a =
array([[ 13.2,  10.5,   7.6,  12.1,  12.8,   5.7,   2.9],
       [-10.3,  10.4,  17.9,  -5.3, -21.5,  -3.5,  11.6],
       [-25.2,  -9.4,   4.7,   8.5,  13.7,  23.0,  24.0],
       [  5.9,   6.4,  -1.3, -11.8, -13.5,  -5.3,   3.8],
       [ -2.7,   2.2,   7.6,  12.3,  11.2,   6.8,   5.3],
       [-13.9, -15.1,  -3.3,  18.3,  28.0,  21.3,  17.4],
       [ 16.0,  27.6,  17.8,  -6.3, -17.5,  -5.2,  13.0],
       [ -6.8,  -5.2, -12.7, -17.4, -10.5,  -0.3,   0.9],
       [ -5.1,   5.0,   9.8,   9.8,   9.9,   9.1,   5.0]])
a[0, 0] => 13.2
a[1, 3] => -5.3
a[2] => [-25.2, -9.4, 4.7, 8.5, 13.7, 23.0, 24.0]
a[6, 5] => -5.2
a[0, 1] => 10.5
a[8, 2] => 9.8
a[2, 6] => 24.0
a[3, 2] => -1.3
a[6, 3] => -6.3
a[5, 6] => 17.4
a[0, 6] => 2.9
a[7] => [-6.8, -5.2, -12.7, -17.4, -10.5, -0.3, 0.9]
a[1, 6] => 11.6
a[0, 2] => 7.6
a[8, 6] => 5.0
a[1, 0] => -10.3
a[3] => [5.9, 6.4, -1.3, -11.8, -13.5, -5.3, 3.8]
a[:, 6] => [2.9, 11.6, 24.0, 3.8, 5.3, 17.4, 13.0, 0.9, 5.0]
a[2, 0] => -25.2
a[:, 1] => [10.5, 10.4, -9.4, 6.4, 2.2, -15.1, 27.6, -5.2, 5.0]
a[6, 4] => -17.5
a[7, 2] => -12.7
a[8, 3] => 9.8
a[7, 0] => -6.8
a[5, 5] => 21.3
a[1, 1] => 10.4
a[4, 2] => 7.6
a[:, 2] => [7.6, 17.9, 4.7, -1.3, 7.6, -3.3, 17.8, -12.7, 9.8]
a[:, 3] => [12.1, -5.3, 8.5, -11.8, 12.3, 18.3, -6.3, -17.4, 9.8]
a[1, 2] => 17.9
a[1] => [-10.3, 10.4, 17.9, -5.3, -21.5, -3.5, 11.6]
a[:, 0] => [13.2, -10.3, -25.2, 5.9, -2.7, -13.9, 16.0, -6.8, -5.1]
a[0, 4] => 12.8

arr = [ 13 -32  49  -2  10  32  10  23 -15 -31  -9  52  14  14]
arr[0]: 13
arr[10]: -9
arr[12]: 14
arr[6]: 10
arr[3]: -2

x = [[26.8, 14.7, -7.4, 23.0, 7.8, 14.3, 20.2], [8.5, -5.0, -11.6, -4.3, 14.2, 25.5, 0.0], [13.4, 10.4, 15.8, 25.6, 14.0, 8.0, 27.7], [23.8, 2.4, -7.1, 20.5, 16.2, 17.1, 24.1], [-14.1, 4.2, 15.9, -8.6, 4.4, 17.0, -7.9], [3.0, 6.9, -7.0, -6.5, 1.9, 22.3, -9.0], [-1.2, 8.5, -0.5, -8.1, 2.4, 20.6, -10.9], [-8.4, -3.1, 21.1, -0.1, 18.7, 15.0, 6.9], [24.1, 11.7, -18.1, 9.1, 5.8, 21.0, 5.3], [-7.0, 17.6, 19.6, -0.1, 1.1, 11.3, -4.8], [-1.3, 18.4, 27.3, 17.5, 3.2, 5.1, 14.8], [-7.2, 18.5, 21.2, 1.8, 0.1, 10.3, -3.2], [-0.5, 4.6, 22.1, 18.8, 9.6, 9.0, 22.8], [6.7, 9.0, 21.4, 23.0, 13.0, 7.3, 25.8], [6.6, 20.8, 22.1, 21.9, 4.1, 5.1, 18.2]]
x[-15,0] = 26.8
x[-4,-5] = 21.2
x[-6] = [-7.0, 17.6, 19.6, -0.1, 1.1, 11.3, -4.8]
x[2,-3] = 14.0
x[-6,-6] = 17.6
x[-3,6] = 22.8
x[:, 3] = [23.0, -4.3, 25.6, 20.5, -8.6, -6.5, -8.1, -0.1, 9.1, -0.1, 17.5, 1.8, 18.8, 23.0, 21.9]
x[-1,-4] = 21.9
x[14] = [6.6, 20.8, 22.1, 21.9, 4.1, 5.1, 18.2]
x[12,5] = 9.0
x[-9,-7] = -1.2
x[-13,6] = 27.7
x[-5,-4] = 17.5
x[1] = [8.5, -5.0, -11.6, -4.3, 14.2, 25.5, 0.0]
x[-1,-5] = 22.1
x[-3] = [-0.5, 4.6, 22.1, 18.8, 9.6, 9.0, 22.8]
x[-2,-4] = 23.0
x[-6,6] = -4.8
x[-15,-3] = 7.8
x[:, -1] = [20.2, 0.0, 27.7, 24.1, -7.9, -9.0, -10.9, 6.9, 5.3, -4.8, 14.8, -3.2, 22.8, 25.8, 18.2]
x[-3,3] = 18.8
x[:, 2] = [-7.4, -11.6, 15.8, -7.1, 15.9, -7.0, -0.5, 21.1, -18.1, 19.6, 27.3, 21.2, 22.1, 21.4, 22.1]
x[-7,4] = 5.8
x[0,5] = 14.3
x[-8,5] = 15.0
x[-10,1] = 6.9
x[4,4] = 4.4
x[-15,-4] = 23.0
x[13,1] = 9.0
x[10,1] = 18.4
x[-4,-7] = -7.2
x[12,1] = 4.6
x[1,-2] = 25.5
x[-7,6] = 5.3

X = [-15, -29, 41, 50, 6, 34, 46, 21, 14]
X[0] = -15
X[1] = -29
X[7] = 21

M =
-0.17   0.02  -0.18   0.03  -0.02
-0.10   0.04  -0.13   0.08  -0.06
 0.03   0.09   0.03   0.23  -0.18
M[0, 0]	-0.17
M[:, 0]	[-0.17, -0.10, 0.03]
M[2]	[0.03, 0.09, 0.03, 0.23, -0.18]
M[1, 0]	-0.10
M[:, 3]	[0.03, 0.08, 0.23]
M[2, 1]	0.09
M[2, 3]	0.23
M[0, 3]	0.03
M[0, 4]	-0.02

data =
[[ 29  55 -36  33  -3  51   8  55  -2]
 [ -4 -38   8  50 -37  33  20 -47  56]
 [ 58 -29 -20  -9 -48 -34 -43  23  20]]
data[0,0]	29
data[-3]	[29, 55, -36, 33, -3, 51, 8, 55, -2]
data[2,3]	-9
data[-1,0]	58
data[-2,-5]	-37
data[1]	[-4, -38, 8, 50, -37, 33, 20, -47, 56]
data[2]	[58, -29, -20, -9, -48, -34, -43, 23, 20]
data[-2,0]	-4
data[2,7]	23
data[-2,-2]	-47
data[0,-5]	-3
data[2,-7]	-20
